Here is a tiny trained network, its code and every weight. The questions are about switching its units off for an input and a class, where a switched-off unit gives its printed mean instead of its output.

import numpy as np


def w(rows, s, z=0):
    codes = np.array(rows[::2]) - 128.0
    scale = np.full(codes.shape[1], s)
    scale[-1] = z or s
    return codes * scale


def norm(h):
    return h / np.sqrt((h * h).mean(-1, keepdims=True) + 1e-5)


def f(y):
    return np.maximum(y, 0)


def log_softmax(a):
    a = a - a.max(-1, keepdims=True)
    return a - np.log(np.exp(a).sum(-1, keepdims=True))


def net(x, mask):
    res = np.array(x, float).reshape(1, 2) / 4 @ E
    u = 0
    for l in range(3):
        y = f(norm(res) @ A[l][:, :-1].T + A[l][:, -1])
        res = res + np.where(mask[u : u + 6], y, B[l][:, -1]) @ B[l][:, :-1]
        u += 6
    return log_softmax(norm(res)[-1] @ U[:, :-1].T + U[:, -1])


A, B = {}, {}
E = w([
[209,116,249,71,193,61,130,202,170],'x0',
[96,76,170,233,84,49,73,187,66],'x1',
],0.015)
A[0] = w([
[127,193,77,146,64,129,21,3,132,145],'0.n0',
[77,178,28,107,134,252,133,87,199,39],'0.n1',
[178,163,146,61,227,145,155,169,230,86],'0.n2',
[106,115,189,105,46,91,86,63,23,8],'0.n3',
[59,137,44,171,62,179,84,100,177,2],'0.n4',
[67,63,120,237,59,67,57,123,76,153],'0.n5',
],0.0063,0.0093)
B[0] = w([
[135,67,155,82,167,131,110,103,45,216],'0.n0',
[102,83,93,178,117,87,139,251,155,202],'0.n1',
[97,52,121,141,59,131,84,140,144,204],'0.n2',
[185,112,114,71,139,129,148,119,83,133],'0.n3',
[150,54,112,68,131,81,95,40,44,163],'0.n4',
[90,203,159,144,161,192,71,191,141,254],'0.n5',
],0.011,0.0097)
A[1] = w([
[104,208,134,63,198,188,110,101,86,64],'1.n0',
[41,172,69,196,76,156,131,50,100,115],'1.n1',
[181,183,182,91,196,140,155,140,171,142],'1.n2',
[111,113,87,218,84,81,163,141,104,18],'1.n3',
[68,100,135,158,144,100,70,168,73,86],'1.n4',
[140,186,75,34,172,223,247,111,223,3],'1.n5',
],0.015,0.0041)
B[1] = w([
[111,88,57,75,75,107,142,92,153,167],'1.n0',
[194,64,192,157,126,71,137,95,44,212],'1.n1',
[150,68,85,83,127,91,159,60,108,178],'1.n2',
[106,172,94,95,172,144,116,120,153,147],'1.n3',
[122,184,103,130,125,162,152,162,201,253],'1.n4',
[98,199,183,220,159,168,88,253,107,218],'1.n5',
],0.016,0.015)
A[2] = w([
[167,129,76,101,57,146,137,111,198,84],'2.n0',
[98,136,78,116,49,159,127,25,177,2],'2.n1',
[248,83,156,76,187,21,187,128,150,87],'2.n2',
[201,164,152,136,127,86,219,121,139,99],'2.n3',
[122,29,76,131,102,120,169,42,34,86],'2.n4',
[134,115,51,36,96,143,162,95,221,104],'2.n5',
],0.016,0.012)
B[2] = w([
[92,115,147,108,177,89,165,125,155,168],'2.n0',
[87,225,122,161,147,127,195,147,175,142],'2.n1',
[217,68,73,143,73,199,66,48,22,230],'2.n2',
[52,130,108,142,93,91,139,92,155,149],'2.n3',
[222,6,147,126,70,84,90,45,74,254],'2.n4',
[38,148,116,43,196,67,232,123,170,208],'2.n5',
],0.016,0.012)
U = w([
[201,30,66,121,73,137,65,56,71,198],'0',
[79,200,153,213,158,151,51,216,145,194],'1',
[55,105,70,38,193,72,186,108,187,156],'2',
[188,208,223,180,79,135,242,53,141,2],'3',
[218,253,224,136,83,162,228,36,145,2],'4',
[193,195,233,155,115,147,224,58,155,2],'5',
[185,206,213,147,72,186,231,39,173,2],'6',
[193,231,234,151,84,154,222,42,145,2],'7',
],0.024,0.02)

Each question gives the input, the list of numbers given to net, and the class t.
The units are the neurons (one row each of A and B). Each row of codes is followed by its name. A weight is (code - 128) times the scale printed after its matrix; where a second scale follows, it is the last column's (A, B and U).
mask holds one flag per neuron, layer by layer. A switched-off neuron (its flag False) gives its mean, the last column of its row in B, instead of its output. The means were averaged over made-up inputs and are rounded, as every weight is.
A unit's drop is (log p(t) with every unit on - log p(t) with that unit switched off) / (log p(t) with every unit on - log p(t) with every unit switched off).
top k neurons: the k neurons with the biggest drops, biggest first
top k neurons in layer l: the k neurons of layer l with the biggest drops, biggest first
drop of u: that unit's drop, to one decimal
input [3,1], class 2: top 2 neurons in layer 2 : (2.n5, 2.n4)
input [-1,-1], class 2: top neuron : (1.n5)
input [1,0], class 2: top 2 neurons : (1.n1, 1.n5)
input [-1,3], class 2: top 2 neurons in layer 0 : (0.n1, 0.n2)
input [2,0], class 2: top 2 neurons in layer 1 : (1.n1, 1.n5)
input [-1,-3], class 2: top 2 neurons : (0.n1, 1.n5)
input [2,2], class 2: top 2 neurons : (1.n1, 1.n5)
input [0,-3], class 2: top 2 neurons in layer 1 : (1.n5, 1.n1)
input [4,-5], class 1: top 2 neurons : (1.n5, 0.n0)
input [3,-7], class 1: drop of 1.n5 : 1.2
input [-2,-8], class 1: drop of 0.n3 : 0.0
input [0,-2], class 2: drop of 1.n5 : 0.7
